Below is a small trained network, with its code and all its weights. Each question gives an input and a target symbol and asks what happens when units are switched off, that is, made to give their printed mean instead of their output.

import numpy as np


def w(rows, s, z=0):
    codes = np.array(rows[::2]) - 128.0
    scale = np.full(codes.shape[1], s)
    scale[-1] = z or s
    return codes * scale


def norm(h):
    return h / np.sqrt((h * h).mean(-1, keepdims=True) + 1e-5)


def f(y):
    return y / 2 * (1 + np.tanh(0.7978845608 * (y + 0.044715 * y**3)))


def softmax(a):
    e = np.exp(a - a.max(-1, keepdims=True))
    return e / e.sum(-1, keepdims=True)


def log_softmax(a):
    a = a - a.max(-1, keepdims=True)
    return a - np.log(np.exp(a).sum(-1, keepdims=True))


def net(x, mask):
    ids = ['ΓΔΞΦΨαβθλμπστω'.index(c) for c in x.split()]
    T = len(ids)
    res = E[ids] + P[:T]
    u = 0
    for l in range(2):
        r = norm(res)
        for j in range(2):
            rows = slice(3 * j, 3 * j + 3)
            q, k, v = (r @ M[l][rows].T for M in (Q, K, V))
            z = softmax(np.where(np.tri(T) > 0, q @ k.T / 3**0.5, -1e9)) @ v
            o = O[l][rows]
            res = res + np.where(mask[u + j], z, o[:, -1]) @ o[:, :-1]
        u += 2
        y = f(norm(res) @ A[l][:, :-1].T + A[l][:, -1])
        res = res + np.where(mask[u : u + 4], y, B[l][:, -1]) @ B[l][:, :-1]
        u += 4
    return log_softmax(norm(res)[-1] @ U[:, :-1].T + U[:, -1])


Q, K, V, O, A, B = {}, {}, {}, {}, {}, {}
E = w([
[130,151,110,116,153,205,185,102,146,170],'Γ',
[140,141,80,157,133,206,137,149,188,143],'Δ',
[46,63,102,129,106,149,149,68,184,183],'Ξ',
[142,162,115,129,186,154,151,187,103,130],'Φ',
[66,218,122,38,142,100,73,206,204,140],'Ψ',
[68,134,96,90,167,206,131,89,196,129],'α',
[110,185,114,32,154,27,216,108,157,80],'β',
[55,74,143,133,155,10,128,202,62,82],'θ',
[81,64,17,131,101,191,213,76,158,123],'λ',
[128,138,155,140,120,69,131,168,111,187],'μ',
[85,173,175,79,128,63,86,228,134,113],'π',
[79,93,143,94,134,102,81,221,146,143],'σ',
[87,232,85,79,174,91,163,145,171,192],'τ',
[62,172,117,94,181,93,81,184,172,105],'ω',
],0.011)
P = w([
[88,111,148,202,132,162,147,98,135,101],'0',
[77,127,102,93,202,159,156,159,136,131],'1',
[88,95,129,118,94,103,247,198,158,134],'2',
[141,113,142,156,120,99,145,128,143,115],'3',
[105,103,118,121,188,151,117,144,112,147],'4',
[105,116,138,81,98,122,230,188,158,125],'5',
[154,114,148,149,122,91,132,124,130,121],'6',
[135,96,114,121,176,151,95,137,96,157],'7',
[112,119,128,82,94,132,222,182,152,137],'8',
[158,119,149,146,126,88,124,116,126,126],'9',
[160,88,119,114,155,154,67,122,86,151],'10',
[131,126,133,78,75,159,202,171,143,152],'11',
[166,125,146,144,129,88,118,111,124,128],'12',
[124,107,120,98,207,163,81,125,105,153],'13',
],0.014)
Q[0] = w([
[114,197,150,62,116,93,75,190,172,123],'0.h1',
[130,166,194,156,129,75,144,166,133,79],'0.h1',
[119,135,139,94,118,180,114,232,52,156],'0.h1',
[120,153,158,140,151,1,113,95,85,83],'0.h2',
[111,118,84,86,148,118,207,154,173,193],'0.h2',
[92,118,164,8,54,107,202,209,143,118],'0.h2',
],0.0071)
K[0] = w([
[126,165,133,94,194,72,85,118,152,143],'0.h1',
[159,188,161,111,177,54,100,157,103,75],'0.h1',
[112,127,138,68,166,189,111,172,65,132],'0.h1',
[82,179,149,140,161,82,173,186,173,148],'0.h2',
[194,170,50,85,173,110,86,75,140,182],'0.h2',
[167,68,133,64,103,144,2,120,21,147],'0.h2',
],0.0072)
V[0] = w([
[101,37,109,112,93,171,197,153,147,164],'0.h1',
[139,131,158,126,74,124,103,76,129,94],'0.h1',
[179,130,109,109,159,93,69,39,146,159],'0.h1',
[100,93,148,202,119,29,136,189,97,103],'0.h2',
[81,75,161,147,66,85,126,88,180,253],'0.h2',
[129,168,166,173,167,64,158,73,96,96],'0.h2',
],0.0054)
O[0] = w([
[106,167,239,90,173,81,84,225,137,122,254],'0.h1',
[211,139,106,187,163,131,102,61,53,102,11],'0.h1',
[122,71,86,244,101,143,103,150,99,130,49],'0.h1',
[154,113,3,172,166,222,210,97,193,219,78],'0.h2',
[26,109,162,53,85,55,248,32,174,176,170],'0.h2',
[107,119,107,233,60,204,134,32,55,150,76],'0.h2',
],0.0054,0.0046)
A[0] = w([
[121,155,42,154,125,94,160,218,132,142,153],'0.n1',
[152,147,117,78,111,68,132,173,159,119,115],'0.n2',
[79,146,179,165,112,134,141,152,255,102,249],'0.n3',
[99,157,131,63,165,154,205,60,137,135,239],'0.n4',
],0.0059,0.0018)
B[0] = w([
[90,67,228,149,154,158,68,77,237,12,179],'0.n1',
[198,52,25,253,126,151,202,101,99,138,208],'0.n2',
[240,143,113,46,92,99,170,54,61,120,254],'0.n3',
[132,121,142,205,117,100,14,254,119,119,231],'0.n4',
],0.0065,0.0074)
Q[1] = w([
[159,190,125,136,60,104,233,153,166,102],'1.h1',
[128,106,121,89,138,124,114,163,157,112],'1.h1',
[156,126,123,164,21,135,179,93,123,107],'1.h1',
[115,148,121,135,68,79,234,136,227,100],'1.h2',
[97,147,156,141,230,121,69,155,189,127],'1.h2',
[100,163,173,47,85,130,164,254,178,110],'1.h2',
],0.0089)
K[1] = w([
[180,33,132,91,183,118,83,197,115,118],'1.h1',
[110,197,112,150,139,144,94,120,42,185],'1.h1',
[231,58,53,146,126,7,121,239,165,167],'1.h1',
[187,40,34,147,170,46,44,146,162,178],'1.h2',
[121,193,161,242,178,187,101,80,201,82],'1.h2',
[160,115,130,114,157,136,1,132,43,174],'1.h2',
],0.0065)
V[1] = w([
[143,183,131,116,109,103,85,147,158,136],'1.h1',
[96,95,184,75,129,140,90,139,103,89],'1.h1',
[85,134,185,155,144,137,109,101,165,156],'1.h1',
[166,159,150,195,109,155,173,164,117,189],'1.h2',
[107,193,113,162,211,101,136,122,146,144],'1.h2',
[100,11,192,138,110,169,182,175,103,80],'1.h2',
],0.011)
O[1] = w([
[177,99,160,163,223,177,132,162,185,189,191],'1.h1',
[187,69,155,206,69,197,100,105,48,114,235],'1.h1',
[219,63,158,115,203,45,133,66,57,155,135],'1.h1',
[166,121,231,185,79,137,164,255,156,104,24],'1.h2',
[138,78,147,184,49,159,97,92,121,109,254],'1.h2',
[95,210,151,192,242,111,108,184,107,119,148],'1.h2',
],0.008,0.004)
A[1] = w([
[65,78,126,90,149,249,114,163,167,206,97],'1.n1',
[1,109,165,90,93,170,71,174,173,106,67],'1.n2',
[85,93,81,155,140,251,34,176,83,178,5],'1.n3',
[85,179,109,133,151,125,56,174,51,98,158],'1.n4',
],0.0069,0.0029)
B[1] = w([
[145,160,40,245,186,56,155,140,157,100,249],'1.n1',
[240,181,153,94,46,86,185,122,106,85,197],'1.n2',
[71,62,183,185,109,125,135,52,183,86,187],'1.n3',
[102,72,105,86,21,173,120,143,151,121,255],'1.n4',
],0.011,0.0026)
U = w([
[196,162,233,129,87,117,74,198,50,127,108],'Γ',
[233,201,158,77,138,112,159,156,97,94,157],'Δ',
[64,158,191,43,164,54,163,77,126,183,254],'Ξ',
[132,83,200,180,166,204,41,196,143,106,91],'Φ',
[171,119,29,91,122,106,96,92,151,152,20],'Ψ',
[189,78,140,64,159,130,31,104,26,118,89],'α',
[157,188,87,212,78,36,108,138,105,75,59],'β',
[33,89,133,215,148,84,89,110,139,123,148],'θ',
[62,149,81,67,93,131,89,203,66,133,178],'λ',
[125,173,163,206,105,86,190,198,141,231,162],'μ',
[128,155,125,196,176,124,131,87,168,105,166],'π',
[156,61,78,132,234,118,90,187,174,221,47],'σ',
[107,67,182,125,2,160,140,81,169,152,111],'τ',
[98,86,108,130,178,194,93,30,135,136,149],'ω',
],0.0088,0.0023)

Each question gives the input, a string of symbols that net reads in full, and the target symbol t.
The units are the heads (3 rows each of Q, K, V and O) and the neurons (one row each of A and B). Each row of codes is followed by its name. A weight is (code - 128) times the scale printed after its matrix; where a second scale follows, it is the last column's (O, A, B and U).
mask holds one flag per unit, layer by layer, with each layer's heads first. A switched-off unit (its flag False) gives its mean, the last column of its rows in O or B, instead of its output. The means were averaged over made-up inputs and are rounded, as every weight is.
A unit's drop is (log p(t) with every unit on - log p(t) with that unit switched off) / (log p(t) with every unit on - log p(t) with every unit switched off).
The circuit of an input: a set's keep is (log p(t) with only the set's units on - log p(t) with every unit switched off) / (log p(t) with every unit on - log p(t) with every unit switched off). Starting from all 12 units, units are removed one at a time, each time the one whose removal leaves the highest keep (on an exact tie, the one counted first), for as long as the keep stays at least 0.8.
units of the circuit, in order: the units of the circuit, biggest drop first
k most important neurons: the k neurons with the biggest drops, biggest first
heads that matter: for each layer, one digit per head in row order, 1 if its drop is at least 0.15 and else 0, layers parted by /
input λ λ μ Φ μ τ τ τ θ ω ω τ π λ, target τ: heads that matter : 00 / 10
input Ξ τ τ θ Ψ Ξ β Φ μ, target Φ: heads that matter : 01 / 00
input Ξ λ λ τ τ σ, target τ: units of the circuit, in order : [1.h2]
input λ τ λ π α Δ λ θ θ Φ μ Γ, target μ: heads that matter : 01 / 00
input τ Ψ β σ τ Ξ τ τ Ξ Φ σ σ τ Ξ, target σ: heads that matter : 11 / 10
input μ τ Ψ Φ λ λ τ Δ, target Ξ: units of the circuit, in order : [1.h1; 0.h2]
input σ τ τ σ λ μ, target λ: heads that matter : 00 / 11
input α τ Γ λ τ α λ σ, target ω: units of the circuit, in order : [0.n2; 1.h2; 1.n3; 0.n4]
input τ π Ψ τ λ, target σ: heads that matter : 11 / 10
input α θ Γ Ξ Δ τ α Δ λ, target Δ: units of the circuit, in order : [0.h2; 1.n4]
input σ Δ λ, target Δ: heads that matter : 11 / 10
input τ λ π Δ α λ Ξ, target Ξ: heads that matter : 00 / 01
input ω τ β τ Γ σ Γ Δ μ Φ σ Ξ λ α, target Ψ: heads that matter : 11 / 11
input Γ σ τ Ξ λ λ Δ, target Δ: heads that matter : 00 / 01
input τ μ μ Γ Γ τ Δ Γ λ τ τ Ψ τ Γ, target σ: units of the circuit, in order : [1.h1; 0.n3]
input λ τ ω θ Φ, target τ: heads that matter : 00 / 10
input τ Ξ λ ω λ Ψ Γ θ λ π λ, target σ: 2 most important neurons : [0.n2; 0.n3]
input μ Ξ Δ Ξ θ, target Ξ: units of the circuit, in order : [1.h1; 0.h2]
input σ τ β Γ λ ω, target λ: 2 most important neurons : [1.n4; 0.n2]
input μ τ λ π θ Ξ λ Γ α τ τ σ σ Ψ, target Ξ: heads that matter : 01 / 10
input λ Δ Ψ τ λ, target τ: heads that matter : 10 / 10
input σ τ Ξ β Δ Φ β τ, target θ: units of the circuit, in order : [1.n3; 0.n3]
input θ λ β, target λ: units of the circuit, in order : [1.h2; 1.h1; 1.n4; 0.n4]
input λ τ Ψ β Ξ λ, target Ξ: units of the circuit, in order : [0.h2; 1.h2]
input Γ π β τ π, target Φ: 3 most important neurons : [0.n2; 0.n3; 0.n1]
